Each row has a name. Each piece below is followed by the name of the row it came from, unless a question asks for something else. Each question is about the rows just above it.

[144 151  82 107 109 140 109 165 203 105 135 177 106]  bobi
[123 120  26 108 101 120 107 128 137 158 132 129 155]  piz
[108 123 122 101  26 120 120 155 107 158 137 128 129]  zuk
[129 128  59 154 154 129 149 128 134 177 129 129 175]  des
[146 148 105 117 119 142 119 158 179  93 139  25  96]  Tazol
[123 120  26 108 101 120 107 128 137 158 123 129 155]  sugel
[147 149  79 127 129 144 129 159 184 129 141 165 128]  Valo
[111 112 177 129 129 113 126 101  85 134 113  98 133]  vad
[121 120 208 118 119 122 121 117 103  91 122 113  92]  mesit
[147 149  79 127 129 144 129 159 184  79 127 115  80]  sir
[107 128 155 108 123 120 123  26 129 158 120 101 137] is which row reordered?  sugel
Which row holds these entries in another order? [133  98 113 134  85 101 126 113 129 129 177 112 111]  vad
What comes right after [85] in the named rows?  [134]
What comes right after [141] in the named rows?  [165]

[173 119 150 121 170 192 132 238 119] = veded
[238 170 121 191 150 119 173 132 119] = kon
[170 119 238 132 119 191 172 120 121] = Fupe
Which row holds these entries in another order? [119 119 121 132 150 170 173 191 238]  kon
Which row holds these entries in another order? [119 238 121 119 173 192 132 170 150]  veded
[132 119 238 170 121 191 150 119 173] is which row reordered?  kon
[173 119 150 121 170 192 132 238 119] is in which row?  veded

[139 210 160 158 146 155 150 147 146 158 157 135 136 138 142 140 160 143
 157 141 146 153 159 129 147 146 163 154 142] = nusab
[139 157 136 141 135 160 160 150 147 147 129 154 157 140 143 146 142 159
 146 142 146 163 153 146 210 138 155 157 158] = Mokag
[147 138 157 210 146 147 150 146 143 141 146 157 147 159 155 153 160 163
 160 157 139 154 142 129 142 158 140 135 136] = Rad
[ 29 104 139 205  55  33 126  36 242 209 224 167  37 140  18 103 184 218
 101  62 211  71 143 137  18  68  79  93 210] = folum
[169 145 165 154 195 150 107 159 132 129 160 157 158 166 173 173 160 122
 163 162 151 124 139 135 173 173 150 148 113] = nid
[142 139 210 160 158 146 155 150 147 146 158 157 135 136 138 142 140 160
 143 157 141 146 153 159 129 147 146 163 154] is which row reordered?  nusab
Right after [218] comes  [101]
The entry that follows [209]:  [224]
Put [146 135 160 143 146 129 210 138 142 141 147 157 157 139 153 150 146 142
 147 163 155 158 146 159 157 140 160 154 136] back in order: which row is it?  Mokag
Which row holds these entries in another order? [147 146 138 146 146 135 159 163 158 160 139 210 150 141 153 129 140 146
 143 157 142 142 154 157 157 160 136 155 147]  Mokag

[150 134 156 212 169 155 152] : vigig
[146 148 154 158 143 155 139] : ruge
[132 155 187 188 143 219 143] : razik
What comes right after [156] in the named rows?  [212]
Put [143 219 143 132 155 187 188] back in order: which row is it?  razik

[223 158  52 128 163 164 158  92 139  72 153  77 139 161 123 155  84 143
 194  23  61 121  68 117  45 177]  Mas
[217 170  28 145 156 155 142  80 113  94 179  83 149 182 128 140  77 144
 171  20  25 129  73 114  63 173]  ruk
[209 146  59 110 157 186 135  94 143  70 175  77  48 168 133 156  49 147
 185  14  55 103  74 127  31 177]  Fip
[215 155  40 132 161 150 154  91 143  79 171  77 143 185 128 137  82 144
 179  31  45 122  70 132  49 168]  Zef
[ 77 153  52 139 139  92  68  23 121 177 143 194 223 158  61  72 163 161
 123 163  84 155  45 128 117 158]  lin
[123 194  92  52  84  77  61 177 163 153  68 155 160 139 143 128 117  72
 158 223 121  45 158  23 164 139]  Romum
[217 170  28 145 156 155 142  80 113  94 179  83 149 182 128 140  77 144
 171  20  74 118 101 101  17 162]  tet
[202 168  57 118 163 178 147  85 136  87 178  69 129 156 127 149  64 150
 179  21  50 113  82 114  42 190]  zokig
[207 173  59 117 161 168 133  76 127  70 178  57  98 184 119 127  70 142
 184  19  59 116  94 116  31 177]  Zerul
[ 23  45  52  61  68  72  77  84  92 117 121 123 128 139 139 143 153 155
 158 158 161 163 164 177 194 223] is which row reordered?  Mas
Right after [175] comes  [77]
Which row holds these entries in another order? [ 19  31  57  59  59  70  70  76  94  98 116 116 117 119 127 127 133 142
 161 168 173 177 178 184 184 207]  Zerul
The row with [223 158  52 128 163 164 158  92 139  72 153  77 139 161 123 155  84 143
 194  23  61 121  68 117  45 177] is  Mas
Put [168  49 132  70 122  45  31 179 144  82 137 128 185 143  77 171  79 143
  91 154 150 161 132  40 155 215] back in order: which row is it?  Zef

[180 111 107 132 123 161]  Tefaf
[ 50  55 192 133 238  36]  kigi
[120  88  92 100 128 101]  Dasop
Right after [120] comes  [88]
What comes right after [123] in the named rows?  [161]

[152 195 150  75 130 121] : sapo
[152 195 150 127 130 121] : lomi
[127 141 128 134 124 131] : zimu
[150  75 130 195 120 152] : Fel
[131 133 127 135 123 129] : vedok
[124 108 182  72 170 213] : Fivo
[131 131 133 126 122 127] : Sika
Right after [126] comes  [122]
Put [ 75 121 130 150 152 195] back in order: which row is it?  sapo
Which row holds these entries in another order? [213 170  72 182 108 124]  Fivo
What comes right after [128] in the named rows?  [134]

[103 149  80 155 110 160  50 149 134  98  68  89  48 116 120  98 133 107
  39 136  81 165 111  88 204] = zete
[108 141 135 227 233 117 105  55  99 161 144  91  76 139 116  35  81 170
 113 103  95 178  99 179 172] = gem
[100 134 220 219 215 119  94  65  94 161 150  95  76 139 123  37  77 180
 112  99  85 182 107 177 181] = Vefin
[103 149  80 155 110 160  50 149 134  98  68  89  48 116 120  98 133 168
  39 136  81 165 111  88 204] = Zube
The entry that follows [219]:  [215]
Which row holds these entries in another order? [ 37  65  76  77  85  94  94  95  99 100 107 112 119 123 134 139 150 161
 177 180 181 182 215 219 220]  Vefin

